Below are the code and all the weights of a small trained network. Each question names an input and a class and asks about switching units off, where a switched-off unit gives its printed mean instead of its output.

import numpy as np


def w(rows, s, z=0):
    codes = np.array(rows[::2]) - 128.0
    scale = np.full(codes.shape[1], s)
    scale[-1] = z or s
    return codes * scale


def f(y):
    return np.maximum(y, 0)


def log_softmax(a):
    a = a - a.max(-1, keepdims=True)
    return a - np.log(np.exp(a).sum(-1, keepdims=True))


def net(x, mask):
    res = np.array(x, float).reshape(1, 7) / 4 @ E
    y = f(res @ A[0][:, :-1].T + A[0][:, -1])
    res = res + np.where(mask, y, B[0][:, -1]) @ B[0][:, :-1]
    return log_softmax(res[-1] @ U[:, :-1].T + U[:, -1])


A, B = {}, {}
E = w([
[90,211,84,135,30,136,94,91,162],'x0',
[68,28,98,141,96,89,102,67,56],'x1',
[89,104,159,50,98,149,148,160,158],'x2',
[91,77,93,138,135,170,112,183,153],'x3',
[142,164,143,66,216,114,149,132,85],'x4',
[176,94,72,103,131,86,61,190,254],'x5',
[171,166,114,153,95,126,146,159,51],'x6',
],0.0062)
A[0] = w([
[119,67,125,152,91,73,42,80,166,192],'neuron 1',
[12,38,166,111,128,157,155,97,102,102],'neuron 2',
[133,198,147,96,154,140,199,170,98,161],'neuron 3',
[156,125,162,112,162,3,109,24,184,248],'neuron 4',
[170,212,217,97,163,128,180,125,100,211],'neuron 5',
[194,85,134,143,160,41,93,136,111,252],'neuron 6',
[96,176,148,202,29,82,167,19,90,143],'neuron 7',
[87,225,126,165,62,147,95,134,180,188],'neuron 8',
[96,65,38,106,103,94,67,130,145,198],'neuron 9',
[135,147,112,111,152,149,124,165,209,144],'neuron 10',
[170,179,151,44,175,124,205,73,117,165],'neuron 11',
[59,91,157,116,206,150,171,175,174,83],'neuron 12',
[121,114,144,179,233,68,153,133,38,175],'neuron 13',
[140,216,95,148,70,151,93,157,236,144],'neuron 14',
],0.0059,0.002)
B[0] = w([
[151,98,143,58,183,71,148,185,148,217],'neuron 1',
[75,137,112,207,85,254,55,54,164,222],'neuron 2',
[198,62,171,88,167,34,243,153,195,205],'neuron 3',
[240,120,193,42,140,63,161,180,129,214],'neuron 4',
[210,118,177,48,182,65,197,224,122,242],'neuron 5',
[222,155,68,99,103,98,125,162,95,213],'neuron 6',
[236,193,57,200,40,208,32,84,41,255],'neuron 7',
[230,205,77,178,112,158,102,120,76,218],'neuron 8',
[189,103,230,28,204,26,191,186,128,218],'neuron 9',
[171,203,71,162,45,122,97,168,36,194],'neuron 10',
[108,90,160,93,151,31,226,132,181,217],'neuron 11',
[102,96,83,160,19,187,119,84,145,194],'neuron 12',
[193,190,97,126,100,178,117,155,61,242],'neuron 13',
[233,236,8,185,66,172,17,79,24,226],'neuron 14',
],0.0053,0.0049)
U = w([
[148,106,176,44,196,57,193,206,137,253],'0',
[141,171,44,177,65,204,55,105,67,93],'1',
[2,58,182,132,138,184,139,75,176,56],'2',
],0.0095,0.0013)

Each question gives the input, the list of numbers given to net, and the class t.
The units are the neurons (one row each of A and B). Each row of codes is followed by its name. A weight is (code - 128) times the scale printed after its matrix; where a second scale follows, it is the last column's (A, B and U).
mask holds one flag per neuron, in row order. A switched-off neuron (its flag False) gives its mean, the last column of its row in B, instead of its output. The means were averaged over made-up inputs and are rounded, as every weight is.
A unit's drop is (log p(t) with every unit on - log p(t) with that unit switched off) / (log p(t) with every unit on - log p(t) with every unit switched off).
The circuit of an input: a set's keep is (log p(t) with only the set's units on - log p(t) with every unit switched off) / (log p(t) with every unit on - log p(t) with every unit switched off). Starting from the 12 units with the biggest drops (on a tie, the unit counted first), units are removed one at a time, each time the one whose removal leaves the highest keep (on an exact tie, the one counted first), for as long as the keep stays at least 0.8.
circuit, biggest first: the units of the circuit, biggest drop first
most important unit: the unit with the biggest drop
top k neurons: the k neurons with the biggest drops, biggest first
drop when u is switched off: that unit's drop, to one decimal
input [3,6,-6,7,3,4,1], class 0: most important unit -> neuron 9
input [2,-2,6,-3,-1,-7,-3], class 2: circuit, biggest first -> neuron 14; neuron 2; neuron 6
input [-2,-2,8,5,-7,-5,-5], class 2: top 2 neurons -> neuron 7; neuron 14
input [-6,5,-5,8,-1,0,-4], class 2: circuit, biggest first -> neuron 2; neuron 7; neuron 14
input [-6,3,-6,6,5,-7,-7], class 1: top 3 neurons -> neuron 13; neuron 2; neuron 9
input [7,-3,-3,-4,7,-4,7], class 0: top 2 neurons -> neuron 5; neuron 3
input [4,4,8,-8,7,-8,7], class 0: top 4 neurons -> neuron 5; neuron 11; neuron 3; neuron 14
input [5,-3,7,5,7,6,-6], class 1: top 2 neurons -> neuron 14; neuron 10
input [-8,1,2,2,-4,-1,5], class 1: top 2 neurons -> neuron 9; neuron 5
input [-3,4,5,8,0,4,-7], class 2: top 2 neurons -> neuron 2; neuron 12
input [-8,-2,6,-1,-2,-1,-6], class 2: top 3 neurons -> neuron 12; neuron 2; neuron 9
input [-2,8,0,-2,7,-5,-5], class 2: top 3 neurons -> neuron 14; neuron 2; neuron 8
input [2,5,1,3,4,2,2], class 0: drop when neuron 9 is switched off -> 0.2
input [3,5,-5,2,-3,7,-8], class 0: circuit, biggest first -> neuron 9
input [-1,-8,8,-1,-6,0,-8], class 1: drop when neuron 14 is switched off -> 0.1
input [-7,-5,-8,8,-1,1,-2], class 1: drop when neuron 2 is switched off -> -0.1
